In the rows, zero is written as 128.
Each row of numbers stands for one node and depends on some of the facts below. Use the named rows to name the rest.

Some rows with their names:
[126 129 131 104 111 109 133 138 120 131 136 148 184 125 140 145 121 142
  93 135 132  61 121 121 126 136] -> steplo
[153 129 165 132 140 134 105 109 164 176  84 140 142 128 133 147 207 102
 134 121 107 159 134 127 156 110] -> tutis
[135 109  88 158  98 140 131 129 145 141 132 128 119 136 112 115 127 161
 145 130 105 191 126 130  96 134] -> ribok
[141 130  82 151 150 122 123 116 120 147 140 132  97 127 137 102 119 107
 125 140 128  72 144 139 160  60] -> pifik
[106 152 148 122 137 145 126 152  85 113 101  98 113 124 113 145 108  72
 151 119 135 135 151 139 137 128] -> ziklas
[108 152 118 112 113 165 129 150 113  94 109 112 117 117 125 129 115  80
 157 120 135 171 131 144 140 124] -> loros
[143 127 190 124 149 121 114 105 149 170 101 135 103 131 132 141 176 113
 103  99 120 148 124 125 143 133] -> tristo
[124 102  85 163 167  98 131 148 218 141 134 122 138 138  90 134  89 215
 159 113  97 200 109 137 111 129] -> plefim
[134 109 114 165 119 124 128 130 121 158 125 115 117 142 101 129 123 153
 139 129 104 158 144 124  93 139] -> plopem
[106 150 144 118 136 149 127 150  96 102 105 101 114 122 119 140 108  80
 155 120 140 150 142 138 136 132] -> fakerol
[145 127 165 116 128 137 117 102 172 154 109 147 105 124 144 126 181 120
 109  99 121 181 105 130 145 129] -> vona
[108 150 120 110 115 167 130 148 121  86 113 113 115 115 129 124 113  87
 161 121 142 181 123 143 138 129] -> bratil
[135 123 142 113 128 133 118 129 118 122 133 122 124 122 120 125 133 117
 118 129 118 137 124 127 130  68] -> nugan
[112 118 189 119 119   5 118 115  96 103 128 114 167 109 160 157 118 164
  99 148 155  28 139 132 108 149] -> sidrok
[108 152 132 117 125 154 127 150 101 104 106 106 116 120 120 136 112  78
 153 119 135 154 138 142 138 124] -> toplun
[141 128  73 145 143 129 125 113 136 133 147 138  99 123 145  93 119 117
 131 141 133  94 131 140 160  63] -> mazetror
[114 112 180  93 114 173 132 111 187 120 146 136 213 147 142 130 107  96
 122 130 170  17 106 111 108 142] -> fubri
[146 127 161 116 125 137 117 102 172 155 109 148 105 124 144 127 181 119
 108  99 121 183 104 131 145 127] -> troki

There are 2 kinds of fact about the nodes: Σ, Ξ.
Σ: points at; Ξ: belongs to class
klezer Σ kiklok; sotran Σ sidrok; steplo Σ nugok; gribu Σ tifek
plefim Σ bedre; plefim Σ piron; feskoden Σ skilok; feskoden Σ pere
plidude Σ fluflo; trogifem Σ gralos; trogifem Σ dibrek; skegrim Σ skistem
skegrim Σ feskoden; trane Σ zuna; trane Σ butol; lofusim Σ trane
lofusim Σ zenom; sastik Σ vipla; bremol Σ triron; bremol Σ sastik
bevo Σ nostuk; fubri Σ klezer; fubri Σ miska; fubri Σ bredrek
moru Σ toplun; gukla Σ trogifem; gukla Σ gupas; figol Σ griska
figol Σ kleklel; trokles Σ plifos; trokles Σ nudo; vaditon Σ kiklok
mudri Σ trogifem; mudri Σ dibrek; mudri Σ gruzor; rofazar Σ pedre
gralos Σ dibrek; muzos Σ flogom; saror Σ tutis; saror Σ stoplur
pifik Σ ziklas; zuna Σ trane; bredrek Σ fubri; flogom Σ nimu
fomam Σ klimumor; bedre Σ plefim; troki Σ lupan; nifom Σ dukufak
giplas Σ lofusim; giplas Σ butol; nimu Σ muzos; skinekal Σ lones
gribados Σ vaditon; stoplur Σ fluflo; gupas Σ gizir; gupas Σ mudri
klemo Σ trimus; klemo Σ godro; bratil Σ datar; lovas Σ sostok
bregem Σ kikigra; nugok Σ steplo; ribok Σ pitepu; ruplubik Σ plopem
nade Σ stagus; nudo Σ bedre; trosker Σ sokel; trosker Σ veral
pedre Σ rofazar; trefak Σ plafer; lupan Σ gestan; stagus Σ boplam
riso Σ kugrir; triron Σ sidrok; loros Σ karul; loros Σ larufek
plifos Σ plefim; ziklol Σ toplun; pere Σ skilok; kasedun Σ zenom
dukufak Σ guzum; mazetror Σ rekem; zonek Σ drole; vona Σ fakerol
dusek Σ briskel; sokel Σ veral; kiklok Σ fubri; vagur Σ trodrun
brete Σ brupus; kabem Σ kasedun; lones Σ sostok; lones Σ druflastik
larufek Σ karul; larufek Σ loros; larufek Σ traklatrur; vipla Σ triron
plilen Σ trogifem; plilen Σ gruzor; kleflin Σ ziklas; kleflin Σ gazil
kleflin Σ pifik; gizir Σ gralos; moklo Σ fleda; butol Σ kabem
butol Σ zenom; toplun Σ vumi; gokem Σ trogifem; gokem Σ dibrek
gazil Σ kleflin; griska Σ kleklel; vodestu Σ tristo; karul Σ larufek
klezer Ξ 528; sotran Ξ 758; steplo Ξ 758; gribu Ξ 758
plefim Ξ 997; feskoden Ξ 997; plidude Ξ 480; trogifem Ξ 480
skegrim Ξ 480; trane Ξ 12; lofusim Ξ 12; sastik Ξ 12
bremol Ξ 997; bevo Ξ 997; fubri Ξ 758; moru Ξ 997
klekir Ξ 12; gukla Ξ 12; figol Ξ 480; trokles Ξ 997
vaditon Ξ 758; fakerol Ξ 480; mudri Ξ 480; rofazar Ξ 758
maklam Ξ 997; plopem Ξ 997; gralos Ξ 12; muzos Ξ 997
ziklas Ξ 480; saror Ξ 12; tutis Ξ 528; pifik Ξ 12
zuna Ξ 997; sidrok Ξ 758; dibrek Ξ 528; bredrek Ξ 997
rekem Ξ 758; lavin Ξ 528; druflastik Ξ 528; flogom Ξ 758
fomam Ξ 480; bedre Ξ 758; troki Ξ 528; gestan Ξ 758
nifom Ξ 528; godro Ξ 758; giplas Ξ 997; kikigra Ξ 997
pitepu Ξ 480; nimu Ξ 528; veral Ξ 12; vumi Ξ 12
skinekal Ξ 480; gribados Ξ 758; fleda Ξ 528; stoplur Ξ 997
sostok Ξ 12; gupas Ξ 480; klemo Ξ 997; bratil Ξ 480
plafer Ξ 480; lovas Ξ 758; bregem Ξ 480; nugok Ξ 480
skistem Ξ 758; miska Ξ 12; ribok Ξ 997; ruplubik Ξ 480
kleklel Ξ 758; nade Ξ 758; nudo Ξ 528; trosker Ξ 997
boplam Ξ 12; nostuk Ξ 997; brupus Ξ 997; pedre Ξ 997
trefak Ξ 758; klimumor Ξ 12; lupan Ξ 758; stagus Ξ 758
riso Ξ 997; triron Ξ 480; loros Ξ 480; plifos Ξ 997
kugrir Ξ 758; ziklol Ξ 758; pere Ξ 480; kasedun Ξ 997
dukufak Ξ 528; mazetror Ξ 12; guzum Ξ 758; zonek Ξ 12
drole Ξ 758; vona Ξ 528; dusek Ξ 12; tristo Ξ 528
gruzor Ξ 480; datar Ξ 758; sokel Ξ 758; fluflo Ξ 480
zenom Ξ 758; briskel Ξ 997; kiklok Ξ 528; vagur Ξ 528
trimus Ξ 480; trodrun Ξ 480; brete Ξ 528; kabem Ξ 997
lones Ξ 12; skilok Ξ 997; larufek Ξ 997; traklatrur Ξ 12
vipla Ξ 528; plilen Ξ 12; salan Ξ 758; kleflin Ξ 758
gizir Ξ 758; moklo Ξ 997; piron Ξ 758; tifek Ξ 997
butol Ξ 997; toplun Ξ 480; gokem Ξ 997; gazil Ξ 758
griska Ξ 480; floba Ξ 480; vodestu Ξ 480; karul Ξ 758

Name these rows:
No name comes twice in this set of rows, the named rows included.
[ 94 138 177 127 121  57 115 124  98  57 106  78  98  99 152 137 112 110
 169 135 165 147 141 154 120 139] | triron
[125 129 151 111 126  97 130 139  98 145 129 138 182 129 130 156 117 135
  86 133 131  35 136 119 125 137] | kleklel
[118 115 160  93 105 166 133 115 182 116 147 143 208 140 147 128 110 108
 118 132 163  41 102 115 113 139] | gribados
[155 142 231 112 186  82 128  98 142 109 110 113  97 148 110 136 222 136
  84 108 115 144 154 107 143 191] | dibrek
[115 123 124 107 174  72 135 155 198 126 139 144 203 126 119 162  85 198
 107 118 124  75 100 130 140 133] | bedre
[120 165 165 101 157 123 144 142 111  26 120  90 110 134 104 123 158 109
 140 130 136 169 157 124 138 189] | trogifem
[135 120 161 120 191  98 117 120 242 152 111 141 122 127 123 145 145 171
 122  83 112 187  89 138 160 125] | nudo
[153 131  38 154 127 149 116 119 160 136 130 147 143 119 150  96 153 107
 168 167 120 112 136 144 177  36] | saror
[135 149 134 116 146 212 132 165  57  93 101 118 120  96 141 105  96 113
 130 117 171 205 115 130 115 144] | skinekal
[118 163 173 106 162 121 140 144  98  43 115  86 109 135 101 131 148 103
 139 129 136 154 162 124 136 184] | gruzor

Now the same nodes, written a new way:
Named rows:
[108 159 130 134 102  87 186 141 153 136 139 111 133 147  76 156 185 219
 159 138 148 104 102  99 153 116 144 151 114 167 134  95 132 131  92 168
 170 194 113 129 117 158 149  68 122 149 115 172 111 114 148] -> skilok
[ 67 172 146 108  88 117 184 107 109 168 169 139 131 137  85 112 144 197
 151 113 175 126 132 118 125 126 111 114 133 160 141 145 126 122 120 165
 142 180 110 109 113 152 128  88 169 109 109 173 112  93 149] -> trodrun
[102 151 136 150 115  97 189 120 142 151 147 111 138 154  71 158 186 193
 173 137 140 108 100 117 130 105 124 165 135 154 142 122 129 127 108 158
 156 186 113 130 110 146 142  88 137 173 101 172 114 107 144] -> larufek
[ 87 177 130 143  65 134 157 166 113 189 182 108 123 152  94 140 153 164
 158 125 169 119  94 116 147  97 121 137 145 147 148 136 174 132 132 148
 169 180 102  93  79 146 140  93 146 144 154 185 135  96 135] -> karul
[101 153 136 150 113  98 186 117 144 146 145 111 139 154  74 156 188 192
 172 137 138 105 102 117 131 107 126 164 137 154 142 122 131 127 112 163
 157 183 113 131 112 148 142  89 138 173 107 174 111 107 143] -> pedre
[ 60 160 142 118  78 120 185 107 113 160 144 134 115 139 102 104 142 194
 145 130 183 104 116 100 119 127  86 119 104 139 160 150 128 115 142 185
 146 183  85 112 119 141  84  70 186 113  97 178  97  81 142] -> trogifem
[ 85 179 129 144  63 133 155 163 115 185 181 108 124 152  96 138 156 164
 156 126 167 116  96 115 149 100 122 136 146 148 146 136 174 131 134 152
 169 177 102  94  82 148 143  93 147 143 159 187 132  96 135] -> godro
[105 142 153 117  85 138 191 149 150 171 160 112 138 154  88 120 163 169
 187 186 159 131 106 125 115 105 123 151 159 159 159 161 147 152 138 135
 166 173 118 122 107 126 138 106 150  85 121 131 115  99 124] -> mazetror
[ 82 170 126 150  58 138 157 160 114 178 155 105 112 153 108 133 156 159
 152 142 172  97  78 100 138  97 101 141 124 124 168 143 178 126 153 161
 173 179  82  95  85 137  96  81 162 148 143 187 122  83 125] -> gizir
[ 69 172 147 107  90 118 187 109 106 173 170 140 130 138  81 115 142 199
 153 112 176 129 129 119 121 124 109 115 131 159 142 146 125 123 117 158
 141 183 111 106 112 151 125  89 167 110 103 170 115  93 150] -> toplun
[ 91 179 133 140  71 138 162 161 104 192 177 112 126 153  86 145 156 161
 161 126 166 120  87 115 134  90 122 139 149 135 155 145 175 136 132 130
 168 180 106  86  78 144 122  99 145 149 142 175 141  92 130] -> ziklol
[100 154 136 151 113  98 185 115 144 145 144 111 139 154  75 155 189 191
 171 139 138 104 101 117 131 107 126 163 136 153 143 123 131 127 112 163
 157 183 113 132 112 149 142  88 138 173 108 174 110 107 142] -> maklam
[ 96 168 117 142  84 132 170 157 137 173 173 126 115 173  57 116 177 172
 166 146 187 137 111 144 117  96  69 138 141 185 142 107 109 120 111 151
 150 177 109 124  93 108 146 140 166 137 116 231 103  97 126] -> tutis
[103 154 138 150 117 100 189 113 138 148 143 113 142 154  70 158 189 190
 174 138 138 106  98 116 124 103 127 164 139 147 147 126 131 129 112 153
 157 184 115 129 110 146 131  92 137 176  99 169 114 104 141] -> riso
[ 97 152 134 152 109  96 183 119 148 144 148 109 137 153  78 153 187 194
 170 137 140 104 106 117 138 112 125 162 134 160 137 119 130 124 113 173
 157 183 111 134 113 150 152  85 138 170 116 180 107 108 147] -> briskel
[ 74 173 151 104  98 121 191 101  95 174 162 144 136 138  74 119 145 194
 157 113 172 129 121 118 108 115 113 116 139 144 153 156 127 129 119 140
 142 183 116 101 110 147 103  96 166 116  88 158 121  88 143] -> figol
[ 97 152 134 152 109  96 184 119 149 144 148 108 138 153  78 153 186 194
 169 136 139 104 106 117 138 111 125 163 134 160 138 118 130 124 112 172
 157 183 111 135 112 150 152  85 139 170 115 180 107 109 146] -> tifek
[100 148 162 141  67 141 182 155 154 144 160 110 146 147  93  97 172 189
 182 183 157 125 123 144 136 124 130 145 166 166 148 166 162 149 182 143
 172 160  91 143  99 146 176 124 151  92 129 143 100 110 153] -> sostok

Rows to name:
No name comes twice in this set of rows, the named rows included.
[ 99 140 150 121  74 132 185 156 164 166 168 107 133 153  98 114 160 175
 183 184 163 129 117 126 133 117 121 149 150 176 147 149 145 145 137 158
 166 172 112 129 110 130 164  96 152  78 141 145 107 104 133] | veral
[104 149 168 137  76 146 187 148 141 148 154 116 149 148  85 102 174 188
 186 184 154 125 115 145 121 114 132 146 173 151 158 177 164 155 182 121
 173 161  94 137  98 142 153 132 150  98 112 130 108 106 148] | lones
[ 71 171 149 105  94 119 189 107 100 174 167 141 132 138  77 117 143 197
 156 112 175 130 125 119 115 119 110 116 135 153 146 151 126 126 116 150
 141 183 113 104 110 149 116  91 166 113  94 165 117  91 148] | loros
[103 142 151 119  81 136 188 149 156 168 162 109 137 154  93 117 162 170
 186 185 161 129 110 125 122 111 122 151 155 165 155 156 146 149 139 146
 166 172 115 125 109 127 147 102 150  83 130 137 112 101 126] | klekir
[ 65 169 145 109  85 115 184 113 112 170 173 137 127 137  86 112 140 200
 150 111 177 128 135 118 130 130 108 113 129 167 137 141 125 120 118 172
 141 181 108 111 113 153 137  84 168 107 112 177 111  95 154] | ziklas
[ 93 139 136 163 117 101 191 116 144 171 166 105 132 161  74 163 177 175
 184 132 142 116 106 131 121 102 101 178 138 162 139 133 123 115 111 173
 140 185 114 130 106 133 158  90 151 188 104 185 113 105 146] | stoplur
[ 65 163 144 115  85 123 188 102 105 164 143 136 119 139  95 109 143 193
 149 128 179 108 113 102 110 121  91 119 110 133 164 156 129 119 138 169
 146 183  91 107 116 141  76  77 184 115  87 170 103  79 139] | gupas
[104 140 152 118  80 136 190 155 156 172 166 109 134 154  91 118 159 173
 186 183 163 132 110 126 123 110 121 152 153 168 153 154 146 148 136 144
 165 175 115 124 107 126 151 100 150  82 128 139 113 102 128] | pifik
[ 97 144 134 158 109 103 190 113 140 143 118 108 127 156  85 152 187 188
 169 154 144  87  82 100 117 102 106 169 114 127 166 133 134 124 130 168
 161 186  94 131 115 137  88  76 153 179  86 173 101  94 133] | gokem
[102 187 129 150  76 136 164 156 127 132 148 135 134 161  54  95 197 204
 155 150 179 124 116 151 128 107  98 121 154 169 144 116 133 133 154 127
 171 164  89 139  88 134 143 166 156 138 108 221  95 104 146] | druflastik
[ 65 160 151 115  99 124 193 101  99 194 182 138 127 145  76 124 136 178
 167 109 176 137 127 131 102 114  89 128 139 155 146 162 119 117 118 154
 127 183 115 101 106 136 123  96 177 129  90 172 120  87 146] | plidude
[ 65 162 144 115  85 123 189 102 104 164 140 137 118 139  94 109 144 192
 149 130 180 107 110 102 107 120  89 120 110 130 167 158 129 119 140 168
 146 184  90 107 117 139  68  78 184 116  84 169 103  79 137] | mudri

